Here is a tiny trained network, its code and every weight. The questions are about switching its units off for an input and a class, where a switched-off unit gives its printed mean instead of its output.

import numpy as np


def w(rows, s, z=0):
    codes = np.array(rows[::2]) - 128.0
    scale = np.full(codes.shape[1], s)
    scale[-1] = z or s
    return codes * scale


def norm(h):
    return h / np.sqrt((h * h).mean(-1, keepdims=True) + 1e-5)


def f(y):
    return y / 2 * (1 + np.tanh(0.7978845608 * (y + 0.044715 * y**3)))


def log_softmax(a):
    a = a - a.max(-1, keepdims=True)
    return a - np.log(np.exp(a).sum(-1, keepdims=True))


def net(x, mask):
    res = np.array(x, float).reshape(1, 3) / 4 @ E
    u = 0
    for l in range(3):
        y = f(norm(res) @ A[l][:, :-1].T + A[l][:, -1])
        res = res + np.where(mask[u : u + 3], y, B[l][:, -1]) @ B[l][:, :-1]
        u += 3
    return log_softmax(norm(res)[-1] @ U[:, :-1].T + U[:, -1])


A, B = {}, {}
E = w([
[22,121,203,157,152,123,186],'x0',
[194,189,96,243,191,117,188],'x1',
[128,63,123,254,159,160,42],'x2',
],0.0082)
A[0] = w([
[160,176,97,182,207,142,187,130],'L0N1',
[84,104,104,95,72,160,2,114],'L0N2',
[45,53,186,84,118,108,23,249],'L0N3',
],0.0053,0.0016)
B[0] = w([
[160,91,249,78,143,61,94,195],'L0N1',
[105,151,154,115,157,126,159,211],'L0N2',
[193,103,113,137,138,136,159,255],'L0N3',
],0.014,0.0045)
A[1] = w([
[2,184,216,208,77,197,211,151],'L1N1',
[87,248,66,107,59,12,210,254],'L1N2',
[205,215,31,136,47,104,40,60],'L1N3',
],0.0067,0.00086)
B[1] = w([
[147,247,67,114,155,229,79,227],'L1N1',
[147,45,120,176,16,188,69,254],'L1N2',
[89,181,71,74,187,129,95,238],'L1N3',
],0.014,0.0035)
A[2] = w([
[33,27,157,1,134,190,122,114],'L2N1',
[113,176,104,62,70,74,170,2],'L2N2',
[126,127,112,174,237,123,57,204],'L2N3',
],0.006,0.0032)
B[2] = w([
[232,154,164,188,198,75,107,211],'L2N1',
[142,232,160,244,16,176,120,117],'L2N2',
[118,107,163,56,31,208,160,254],'L2N3',
],0.011,0.0044)
U = w([
[245,162,217,143,166,100,136,190],'0',
[91,231,52,73,177,225,101,209],'1',
[115,45,132,187,1,181,99,165],'2',
[150,86,156,120,127,107,179,162],'3',
[35,143,88,157,155,85,150,1],'4',
[36,202,91,165,179,9,151,9],'5',
[55,174,61,194,173,33,169,38],'6',
[57,155,62,180,143,32,212,10],'7',
],0.011,0.0053)

Each question gives the input, the list of numbers given to net, and the class t.
The units are the neurons (one row each of A and B). Each row of codes is followed by its name. A weight is (code - 128) times the scale printed after its matrix; where a second scale follows, it is the last column's (A, B and U).
mask holds one flag per neuron, layer by layer. A switched-off neuron (its flag False) gives its mean, the last column of its row in B, instead of its output. The means were averaged over made-up inputs and are rounded, as every weight is.
A unit's drop is (log p(t) with every unit on - log p(t) with that unit switched off) / (log p(t) with every unit on - log p(t) with every unit switched off).
The circuit of an input: a set's keep is (log p(t) with only the set's units on - log p(t) with every unit switched off) / (log p(t) with every unit on - log p(t) with every unit switched off). Starting from all 9 units, units are removed one at a time, each time the one whose removal leaves the highest keep (on an exact tie, the one counted first), for as long as the keep stays at least 0.8.
circuit, biggest first: the units of the circuit, biggest drop first
k most important neurons: the k neurons with the biggest drops, biggest first
k most important neurons of layer l: the k neurons of layer l with the biggest drops, biggest first
drop of u: that unit's drop, to one decimal
input [7,6,0], class 1: 2 most important neurons : [L1N1; L0N3]
input [0,2,-1], class 3: circuit, biggest first : [L1N1]
input [6,-6,5], class 0: 2 most important neurons : [L0N3; L2N1]
input [-6,-8,0], class 0: circuit, biggest first : [L2N1; L0N2]
input [1,-4,-5], class 2: 2 most important neurons : [L1N2; L0N1]
input [-2,6,-7], class 2: 2 most important neurons : [L1N2; L0N3]
input [-1,-6,6], class 0: circuit, biggest first : [L0N2; L2N1]
input [-4,5,6], class 2: 4 most important neurons : [L2N3; L2N1; L0N3; L1N1]
input [5,-5,-5], class 0: 4 most important neurons : [L2N1; L0N3; L2N3; L1N3]
input [7,5,7], class 1: 3 most important neurons : [L1N1; L0N3; L1N2]
input [-7,-4,4], class 1: 2 most important neurons : [L0N1; L1N3]
input [-1,-1,1], class 3: 2 most important neurons : [L0N3; L1N1]
input [7,6,-6], class 1: 4 most important neurons : [L1N1; L0N3; L2N1; L2N3]
input [-7,4,2], class 1: circuit, biggest first : [L1N3]
input [2,-2,2], class 3: circuit, biggest first : [L0N3; L1N2; L1N1; L0N1]
input [-8,-5,8], class 1: 3 most important neurons : [L0N1; L1N3; L1N2]
input [-6,-2,5], class 1: 2 most important neurons : [L1N3; L0N1]
input [4,-3,-7], class 2: 2 most important neurons : [L1N2; L0N1]
input [-1,2,-3], class 3: 4 most important neurons : [L0N1; L1N1; L1N3; L2N1]
input [3,-8,-7], class 0: 2 most important neurons : [L2N1; L2N3]
input [-1,-5,-7], class 2: most important neuron of layer 0 : [L0N1]
input [-1,-1,3], class 3: 2 most important neurons of layer 1 : [L1N2; L1N1]
input [-2,5,7], class 2: 2 most important neurons of layer 0 : [L0N3; L0N2]
input [1,0,1], class 3: 2 most important neurons of layer 1 : [L1N2; L1N1]
input [0,-6,0], class 0: drop of L2N1 : 0.2
input [8,-1,5], class 1: drop of L1N1 : 1.0
input [-4,4,-6], class 2: drop of L1N1 : 0.1
input [-6,3,0], class 1: drop of L1N3 : 1.1
input [-3,-1,-5], class 2: circuit, biggest first : [L1N2]
